Below is a small trained network, with its code and all its weights. Each question gives an input and a class and asks what happens when units are switched off, that is, made to give their printed mean instead of their output.

import numpy as np


def w(rows, s, z=0):
    codes = np.array(rows[::2]) - 128.0
    scale = np.full(codes.shape[1], s)
    scale[-1] = z or s
    return codes * scale


def f(y):
    return y / 2 * (1 + np.tanh(0.7978845608 * (y + 0.044715 * y**3)))


def log_softmax(a):
    a = a - a.max(-1, keepdims=True)
    return a - np.log(np.exp(a).sum(-1, keepdims=True))


def net(x, mask):
    res = np.array(x, float).reshape(1, 6) / 4 @ E
    y = f(res @ A[0][:, :-1].T + A[0][:, -1])
    res = res + np.where(mask, y, B[0][:, -1]) @ B[0][:, :-1]
    return log_softmax(res[-1] @ U[:, :-1].T + U[:, -1])


A, B = {}, {}
E = w([
[136,66,240],'x0',
[4,110,131],'x1',
[129,128,129],'x2',
[148,1,50],'x3',
[127,128,131],'x4',
[130,129,129],'x5',
],0.005)
A[0] = w([
[142,128,126,15],'N1',
[123,165,152,104],'N2',
[161,129,108,3],'N3',
[135,63,110,45],'N4',
[123,122,118,99],'N5',
[136,71,214,64],'N6',
[242,144,136,48],'N7',
[123,181,40,87],'N8',
[140,48,81,43],'N9',
[128,133,121,128],'N10',
[128,97,116,13],'N11',
[122,176,48,52],'N12',
[127,84,108,65],'N13',
[140,50,82,50],'N14',
[122,184,30,65],'N15',
[135,72,218,50],'N16',
[119,209,178,76],'N17',
[132,138,131,140],'N18',
[116,165,67,40],'N19',
[105,168,74,46],'N20',
[3,103,135,54],'N21',
[141,41,77,31],'N22',
[122,101,155,34],'N23',
[119,191,168,86],'N24',
[255,151,131,70],'N25',
[136,73,212,64],'N26',
[119,229,187,35],'N27',
[110,106,145,76],'N28',
[48,118,129,64],'N29',
],0.0099,0.0065)
B[0] = w([
[87,223,96,8],'N1',
[134,128,93,112],'N2',
[94,224,98,20],'N3',
[162,175,88,92],'N4',
[128,144,129,78],'N5',
[184,193,184,147],'N6',
[24,152,122,142],'N7',
[172,158,217,208],'N8',
[161,159,37,160],'N9',
[128,126,133,130],'N10',
[120,218,87,21],'N11',
[162,172,184,131],'N12',
[138,163,93,79],'N13',
[163,157,38,164],'N14',
[186,171,214,196],'N15',
[179,195,188,135],'N16',
[169,127,27,182],'N17',
[127,117,119,156],'N18',
[141,188,166,76],'N19',
[125,174,171,77],'N20',
[13,156,110,208],'N21',
[160,161,22,165],'N22',
[125,218,132,27],'N23',
[148,130,60,146],'N24',
[2,145,118,203],'N25',
[181,191,182,141],'N26',
[187,133,17,182],'N27',
[122,170,132,57],'N28',
[63,160,121,115],'N29',
],0.032,0.0014)
U = w([
[179,182,46,81],'0',
[118,128,164,253],'1',
[169,231,221,66],'2',
[122,115,148,186],'3',
[117,106,159,142],'4',
[2,200,139,40],'5',
],0.0062,0.0056)

Each question gives the input, the list of numbers given to net, and the class t.
The units are the neurons (one row each of A and B). Each row of codes is followed by its name. A weight is (code - 128) times the scale printed after its matrix; where a second scale follows, it is the last column's (A, B and U).
mask holds one flag per neuron, in row order. A switched-off neuron (its flag False) gives its mean, the last column of its row in B, instead of its output. The means were averaged over made-up inputs and are rounded, as every weight is.
A unit's drop is (log p(t) with every unit on - log p(t) with that unit switched off) / (log p(t) with every unit on - log p(t) with every unit switched off).
The circuit of an input: a set's keep is (log p(t) with only the set's units on - log p(t) with every unit switched off) / (log p(t) with every unit on - log p(t) with every unit switched off). Starting from the 12 units with the biggest drops (on a tie, the unit counted first), units are removed one at a time, each time the one whose removal leaves the highest keep (on an exact tie, the one counted first), for as long as the keep stays at least 0.8.
units of the circuit, in order: the units of the circuit, biggest drop first
top k neurons: the k neurons with the biggest drops, biggest first
drop of u: that unit's drop, to one decimal
input [-8,3,-2,6,3,1], class 2: units of the circuit, in order => N15, N8
input [5,8,-5,-1,3,-2], class 5: units of the circuit, in order => N21
input [7,-8,5,6,1,-6], class 5: units of the circuit, in order => N25, N7
input [8,-7,-1,-2,6,1], class 2: units of the circuit, in order => N6, N16
input [1,-3,-1,-8,-4,6], class 0: top 2 neurons => N27, N17
input [-7,-6,1,3,5,-5], class 2: top 3 neurons => N15, N8, N12
input [6,-2,-1,0,1,0], class 2: units of the circuit, in order => N6, N26
input [3,-3,2,-7,6,2], class 0: units of the circuit, in order => N27, N17
input [6,-7,-4,-1,-2,-4], class 5: top 2 neurons => N25, N7
input [-1,7,-5,3,5,-4], class 5: top 2 neurons => N21, N29
input [-1,7,1,-8,5,-8], class 0: top 3 neurons => N27, N17, N24
input [5,-2,5,7,6,-4], class 0: drop of N22 => 0.1
input [7,5,2,-1,-6,2], class 2: drop of N6 => 0.3
input [-7,-8,-2,-6,5,3], class 5: units of the circuit, in order => N25
input [2,-8,2,-1,2,-7], class 5: units of the circuit, in order => N25, N7
input [-4,-8,5,2,-4,-6], class 5: drop of N25 => 0.6
